Below are the code and all the weights of a small trained network. Each question names an input and a target symbol and asks about switching units off, where a switched-off unit gives its printed mean instead of its output.

import numpy as np


def w(rows, s, z=0):
    codes = np.array(rows[::2]) - 128.0
    scale = np.full(codes.shape[1], s)
    scale[-1] = z or s
    return codes * scale


def norm(h):
    return h / np.sqrt((h * h).mean(-1, keepdims=True) + 1e-5)


def f(y):
    return y / 2 * (1 + np.tanh(0.7978845608 * (y + 0.044715 * y**3)))


def softmax(a):
    e = np.exp(a - a.max(-1, keepdims=True))
    return e / e.sum(-1, keepdims=True)


def log_softmax(a):
    a = a - a.max(-1, keepdims=True)
    return a - np.log(np.exp(a).sum(-1, keepdims=True))


def net(x, mask):
    ids = ['αγδετψω'.index(c) for c in x.split()]
    T = len(ids)
    res = E[ids] + P[:T]
    u = 0
    for l in range(2):
        r = norm(res)
        for j in range(2):
            rows = slice(2 * j, 2 * j + 2)
            q, k, v = (r @ M[l][rows].T for M in (Q, K, V))
            z = softmax(np.where(np.tri(T) > 0, q @ k.T / 2**0.5, -1e9)) @ v
            o = O[l][rows]
            res = res + np.where(mask[u + j], z, o[:, -1]) @ o[:, :-1]
        u += 2
        y = f(norm(res) @ A[l][:, :-1].T + A[l][:, -1])
        res = res + np.where(mask[u : u + 12], y, B[l][:, -1]) @ B[l][:, :-1]
        u += 12
    return log_softmax(norm(res)[-1] @ U[:, :-1].T + U[:, -1])


Q, K, V, O, A, B = {}, {}, {}, {}, {}, {}
E = w([
[121,218,138,90,198,123],'α',
[181,117,146,168,163,101],'γ',
[89,187,252,144,73,38],'δ',
[124,126,140,86,172,94],'ε',
[104,100,106,120,92,102],'τ',
[139,171,119,154,120,135],'ψ',
[99,158,122,89,130,123],'ω',
],0.032)
P = w([
[107,253,123,100,190,120],'0',
[186,170,102,44,98,101],'1',
[115,200,80,145,125,69],'2',
[40,171,160,127,157,157],'3',
[172,88,106,40,45,148],'4',
[91,182,116,169,135,66],'5',
[46,153,186,129,124,166],'6',
[205,92,158,42,13,143],'7',
[96,166,134,178,123,39],'8',
[38,148,224,146,108,164],'9',
[144,115,121,56,27,132],'10',
[163,175,144,151,84,48],'11',
],0.014)
Q[0] = w([
[57,177,242,174,111,91],'0.h1',
[90,101,198,125,145,228],'0.h1',
[201,164,113,74,80,71],'0.h2',
[108,195,212,151,80,1],'0.h2',
],0.017)
K[0] = w([
[141,115,224,94,89,183],'0.h1',
[197,123,89,82,107,145],'0.h1',
[80,170,156,180,128,23],'0.h2',
[117,149,250,123,76,97],'0.h2',
],0.016)
V[0] = w([
[141,64,69,227,145,125],'0.h1',
[110,179,129,93,62,251],'0.h1',
[162,89,55,83,190,182],'0.h2',
[105,39,171,74,162,113],'0.h2',
],0.013)
O[0] = w([
[134,184,201,165,163,161,14],'0.h1',
[113,74,106,161,160,90,114],'0.h1',
[174,177,59,149,94,69,5],'0.h2',
[251,157,84,75,132,200,114],'0.h2',
],0.014,0.016)
A[0] = w([
[115,153,81,108,188,118,140],'0.n1',
[136,43,113,165,49,146,123],'0.n2',
[115,114,106,181,176,199,52],'0.n3',
[188,218,34,154,165,171,47],'0.n4',
[108,76,125,171,113,209,137],'0.n5',
[129,161,46,148,203,107,74],'0.n6',
[130,147,117,102,146,46,119],'0.n7',
[142,124,116,99,176,80,78],'0.n8',
[202,175,171,179,139,142,109],'0.n9',
[56,136,111,139,89,169,160],'0.n10',
[125,59,124,150,252,205,91],'0.n11',
[147,123,195,139,87,111,252],'0.n12',
],0.015,0.012)
B[0] = w([
[102,140,106,75,162,125,163],'0.n1',
[96,133,127,107,116,145,161],'0.n2',
[164,107,129,251,90,138,121],'0.n3',
[127,133,81,74,168,140,135],'0.n4',
[61,132,170,150,106,178,167],'0.n5',
[130,55,90,125,139,125,135],'0.n6',
[108,138,144,179,106,161,169],'0.n7',
[95,171,134,176,125,117,138],'0.n8',
[127,137,116,75,143,131,128],'0.n9',
[148,155,135,86,131,149,212],'0.n10',
[109,150,220,139,123,141,177],'0.n11',
[82,163,86,102,135,136,248],'0.n12',
],0.021,0.011)
Q[1] = w([
[132,87,172,85,201,174],'1.h1',
[105,180,101,121,105,93],'1.h1',
[159,105,68,75,192,126],'1.h2',
[251,54,173,161,176,170],'1.h2',
],0.013)
K[1] = w([
[125,66,198,147,33,196],'1.h1',
[143,106,134,122,166,106],'1.h1',
[126,138,6,111,140,142],'1.h2',
[150,167,163,123,83,25],'1.h2',
],0.014)
V[1] = w([
[188,137,137,165,217,97],'1.h1',
[118,88,135,112,252,131],'1.h1',
[158,174,99,186,68,74],'1.h2',
[170,101,138,119,43,154],'1.h2',
],0.02)
O[1] = w([
[135,89,160,67,155,91,6],'1.h1',
[250,68,152,88,193,109,156],'1.h1',
[60,175,135,83,84,87,18],'1.h2',
[103,141,64,115,186,124,66],'1.h2',
],0.021,0.02)
A[1] = w([
[5,98,180,134,125,67,143],'1.n1',
[105,109,183,139,122,168,80],'1.n2',
[77,138,128,84,94,168,89],'1.n3',
[121,99,64,158,87,57,39],'1.n4',
[142,136,108,78,164,156,132],'1.n5',
[106,40,83,137,80,117,160],'1.n6',
[114,86,58,157,96,58,10],'1.n7',
[129,195,189,57,146,147,98],'1.n8',
[172,168,83,92,133,107,131],'1.n9',
[62,76,183,133,166,176,121],'1.n10',
[172,169,71,110,88,84,148],'1.n11',
[96,171,137,130,99,65,94],'1.n12',
],0.02,0.012)
B[1] = w([
[95,134,159,15,124,117,158],'1.n1',
[101,146,96,64,117,130,197],'1.n2',
[142,89,142,150,190,113,162],'1.n3',
[124,72,95,254,154,122,134],'1.n4',
[91,135,121,97,156,150,161],'1.n5',
[117,96,154,165,215,121,170],'1.n6',
[62,91,89,211,177,98,134],'1.n7',
[85,130,133,159,236,71,145],'1.n8',
[150,109,116,82,153,187,151],'1.n9',
[114,137,119,73,126,158,248],'1.n10',
[156,142,66,51,145,177,160],'1.n11',
[131,126,62,143,197,196,130],'1.n12',
],0.022,0.016)
U = w([
[136,132,216,142,102,157,7],'α',
[33,115,147,64,75,61,255],'γ',
[194,82,234,143,149,146,128],'δ',
[67,18,72,181,123,110,153],'ε',
[111,216,123,196,69,159,204],'τ',
[161,254,193,148,231,121,4],'ψ',
[196,133,32,79,109,138,179],'ω',
],0.011,0.004)

Each question gives the input, a string of symbols that net reads in full, and the target symbol t.
The units are the heads (2 rows each of Q, K, V and O) and the neurons (one row each of A and B). Each row of codes is followed by its name. A weight is (code - 128) times the scale printed after its matrix; where a second scale follows, it is the last column's (O, A, B and U).
mask holds one flag per unit, layer by layer, with each layer's heads first. A switched-off unit (its flag False) gives its mean, the last column of its rows in O or B, instead of its output. The means were averaged over made-up inputs and are rounded, as every weight is.
A unit's drop is (log p(t) with every unit on - log p(t) with that unit switched off) / (log p(t) with every unit on - log p(t) with every unit switched off).
The circuit of an input: a set's keep is (log p(t) with only the set's units on - log p(t) with every unit switched off) / (log p(t) with every unit on - log p(t) with every unit switched off). Starting from the 12 units with the biggest drops (on a tie, the unit counted first), units are removed one at a time, each time the one whose removal leaves the highest keep (on an exact tie, the one counted first), for as long as the keep stays at least 0.8.
circuit, biggest first: the units of the circuit, biggest drop first
most important unit: the unit with the biggest drop
k most important neurons: the k neurons with the biggest drops, biggest first
k most important neurons of layer l: the k neurons of layer l with the biggest drops, biggest first
input τ ω α, target τ: most important unit	0.n7
input ψ ψ α, target γ: circuit, biggest first	(0.h2; 1.h2)
input ε ψ τ ω ψ ε ψ ε ψ γ τ, target γ: circuit, biggest first	(0.h2; 1.n1)
input ω ψ ψ, target ε: circuit, biggest first	(0.h1; 0.h2)
input τ ψ τ ω ψ ε ε, target γ: 2 most important neurons of layer 0	(0.n11; 0.n10)
input α ε ω ψ ψ ψ τ ψ, target γ: circuit, biggest first	(0.h2; 1.n1)
input δ ε ψ ε ε ε ε ψ ω ω ε δ, target ε: circuit, biggest first	(0.h1; 0.n11)
input ε ε ε ω ε ψ ψ τ ω ψ γ δ, target γ: circuit, biggest first	(1.n1; 0.n12)
input ε α ε ψ, target δ: 2 most important neurons	(0.n1; 0.n11)
input γ ψ γ ε ε, target ψ: circuit, biggest first	(0.h1; 1.n8)
input α γ ω δ, target γ: 3 most important neurons	(0.n12; 0.n7; 1.n1)
input ε α ψ γ ε ψ ψ ε, target γ: circuit, biggest first	(0.h2; 1.n1)
input ε ψ ω ε ε γ ψ γ α, target γ: circuit, biggest first	(0.h2; 1.n1; 1.h2)
input ω α ε, target ε: 3 most important neurons of layer 0	(0.n7; 0.n11; 0.n8)
input ε α ψ ω, target δ: 3 most important neurons	(0.n1; 1.n6; 0.n12)
input ε ε ω ω τ ψ ω, target τ: most important neuron of layer 0	(0.n12)
input ε ε α, target ω: circuit, biggest first	(0.h2; 0.n6)
input ψ ε ε ε ε τ, target ω: 2 most important neurons	(1.n11; 0.n5)
input ψ ε ε ε ψ ψ ε γ, target γ: 2 most important neurons	(0.n8; 0.n12)
input ω τ α, target ε: 2 most important neurons of layer 0	(0.n6; 0.n11)
